Here is a tiny trained network, its code and every weight. The questions are about switching its units off for an input and a class, where a switched-off unit gives its printed mean instead of its output.

import numpy as np


def w(rows, s, z=0):
    codes = np.array(rows[::2]) - 128.0
    scale = np.full(codes.shape[1], s)
    scale[-1] = z or s
    return codes * scale


def f(y):
    return np.maximum(y, 0)


def log_softmax(a):
    a = a - a.max(-1, keepdims=True)
    return a - np.log(np.exp(a).sum(-1, keepdims=True))


def net(x, mask):
    res = np.array(x, float).reshape(1, 7) / 4 @ E
    y = f(res @ A[0][:, :-1].T + A[0][:, -1])
    res = res + np.where(mask, y, B[0][:, -1]) @ B[0][:, :-1]
    return log_softmax(res[-1] @ U[:, :-1].T + U[:, -1])


A, B = {}, {}
E = w([
[61,145,87,70,116,100,66,49,210,221,121],'x0',
[112,34,142,192,128,124,72,50,75,150,191],'x1',
[139,121,105,2,151,129,77,69,80,31,134],'x2',
[119,129,119,135,134,132,135,123,125,121,125],'x3',
[104,189,150,138,123,52,135,100,50,125,108],'x4',
[83,58,211,58,155,88,233,111,162,105,108],'x5',
[214,128,85,144,117,108,191,17,142,133,107],'x6',
],0.0093)
A[0] = w([
[100,142,158,91,183,121,90,189,119,123,156,48],'neuron 1',
[129,113,119,50,158,118,100,97,100,48,141,67],'neuron 2',
[196,103,126,175,152,164,172,143,106,49,161,57],'neuron 3',
[100,128,116,84,92,111,120,113,140,171,122,1],'neuron 4',
[136,214,95,86,137,154,185,174,152,127,85,35],'neuron 5',
[140,170,84,163,108,187,99,139,117,118,111,39],'neuron 6',
[165,190,56,150,101,144,42,157,74,152,146,43],'neuron 7',
[147,69,152,166,142,129,100,113,77,120,181,41],'neuron 8',
[84,152,93,107,122,108,93,78,186,171,167,61],'neuron 9',
[175,119,144,150,124,120,162,167,83,84,132,31],'neuron 10',
[105,98,146,175,139,75,171,161,155,173,96,74],'neuron 11',
[136,121,177,141,135,146,127,170,98,94,129,58],'neuron 12',
[145,118,126,57,159,143,83,103,112,79,111,71],'neuron 13',
[78,72,180,81,165,99,190,135,133,115,86,13],'neuron 14',
[221,139,89,123,118,134,193,63,142,123,102,88],'neuron 15',
[161,53,78,111,158,255,129,143,220,106,150,158],'neuron 16',
[97,200,142,139,131,43,132,101,63,113,115,151],'neuron 17',
[46,135,162,119,126,163,82,191,132,105,129,135],'neuron 18',
[161,182,151,78,140,111,166,179,162,96,72,47],'neuron 19',
[146,142,148,129,101,171,161,130,73,114,124,31],'neuron 20',
[86,61,158,135,133,110,144,93,105,135,167,84],'neuron 21',
],0.011,0.0068)
B[0] = w([
[138,90,90,150,141,50,89,93,129,147,143,174],'neuron 1',
[149,122,140,235,130,185,153,210,197,147,105,224],'neuron 2',
[78,168,107,62,170,135,123,135,155,196,71,218],'neuron 3',
[107,105,137,93,150,127,147,147,131,192,76,149],'neuron 4',
[128,102,107,143,113,224,29,67,36,149,193,195],'neuron 5',
[165,74,159,87,89,130,211,105,192,104,116,182],'neuron 6',
[159,74,139,67,64,140,227,113,211,56,145,238],'neuron 7',
[104,108,95,127,119,199,107,69,90,145,148,183],'neuron 8',
[58,158,86,78,162,160,134,154,113,166,56,199],'neuron 9',
[81,166,63,81,140,136,124,116,148,176,28,189],'neuron 10',
[163,132,138,181,108,166,125,175,196,102,108,178],'neuron 11',
[87,114,107,112,152,87,156,85,145,190,72,174],'neuron 12',
[121,147,144,195,128,170,96,200,171,122,101,203],'neuron 13',
[165,77,116,70,54,117,244,124,188,61,165,197],'neuron 14',
[196,43,90,171,169,1,47,117,141,137,148,223],'neuron 15',
[88,207,243,125,90,58,129,147,18,94,131,250],'neuron 16',
[84,192,225,133,87,75,118,159,62,114,146,223],'neuron 17',
[204,93,99,153,224,41,52,66,160,124,143,210],'neuron 18',
[121,109,114,136,100,195,110,40,93,150,157,199],'neuron 19',
[98,99,153,94,140,128,83,155,156,154,119,157],'neuron 20',
[127,112,114,98,101,194,92,62,121,103,178,179],'neuron 21',
],0.0082,0.013)
U = w([
[156,85,141,55,89,136,175,118,179,78,145,90],'0',
[94,131,117,53,182,140,123,139,139,191,56,96],'1',
[130,95,121,140,125,221,95,72,86,139,186,123],'2',
[170,83,120,154,189,41,93,115,145,124,144,103],'3',
[144,134,157,247,126,180,136,208,181,143,112,123],'4',
[139,127,148,127,152,132,134,126,128,121,131,249],'5',
[113,149,209,119,108,86,132,149,68,106,133,124],'6',
[132,148,86,131,179,111,168,181,76,109,202,111],'7',
],0.012,0.021)

Each question gives the input, the list of numbers given to net, and the class t.
The units are the neurons (one row each of A and B). Each row of codes is followed by its name. A weight is (code - 128) times the scale printed after its matrix; where a second scale follows, it is the last column's (A, B and U).
mask holds one flag per neuron, in row order. A switched-off neuron (its flag False) gives its mean, the last column of its row in B, instead of its output. The means were averaged over made-up inputs and are rounded, as every weight is.
A unit's drop is (log p(t) with every unit on - log p(t) with that unit switched off) / (log p(t) with every unit on - log p(t) with every unit switched off).
The circuit of an input: a set's keep is (log p(t) with only the set's units on - log p(t) with every unit switched off) / (log p(t) with every unit on - log p(t) with every unit switched off). Starting from the 12 units with the biggest drops (on a tie, the unit counted first), units are removed one at a time, each time the one whose removal leaves the highest keep (on an exact tie, the one counted first), for as long as the keep stays at least 0.8.
circuit, biggest first: the units of the circuit, biggest drop first
unit that matters most: the unit with the biggest drop
k most important neurons: the k neurons with the biggest drops, biggest first
drop when u is switched off: that unit's drop, to one decimal
input [8,7,4,7,-4,7,6], class 1: unit that matters most -> neuron 9
input [1,8,0,-5,-8,-8,-8], class 0: 2 most important neurons -> neuron 7; neuron 6
input [-7,6,0,4,-8,-6,-1], class 6: 2 most important neurons -> neuron 16; neuron 9
input [6,-3,1,4,1,4,7], class 3: 2 most important neurons -> neuron 15; neuron 3
input [0,-5,-5,-8,6,8,-5], class 0: 2 most important neurons -> neuron 14; neuron 16
input [-2,4,4,0,3,1,-3], class 2: circuit, biggest first -> neuron 16; neuron 8
input [-7,-2,-5,7,-1,-6,7], class 1: 2 most important neurons -> neuron 3; neuron 10
input [4,6,-6,-2,2,-6,-2], class 0: 3 most important neurons -> neuron 7; neuron 2; neuron 5
input [6,-1,6,6,-7,-3,3], class 6: 3 most important neurons -> neuron 16; neuron 3; neuron 10
input [-4,-3,0,-2,-4,3,2], class 1: 4 most important neurons -> neuron 3; neuron 17; neuron 7; neuron 10
input [-1,2,7,-2,-8,1,-6], class 6: 2 most important neurons -> neuron 16; neuron 15
input [-3,-1,8,-4,7,3,8], class 3: 4 most important neurons -> neuron 15; neuron 11; neuron 16; neuron 9
input [8,-4,6,-4,-7,-8,-4], class 0: drop when neuron 14 is switched off -> -0.1
input [3,-3,-8,4,8,-6,-8], class 3: drop when neuron 1 is switched off -> 0.2
input [-2,3,8,7,2,-4,0], class 4: circuit, biggest first -> neuron 2
input [-7,-3,-4,1,-8,-5,5], class 6: drop when neuron 9 is switched off -> 0.1
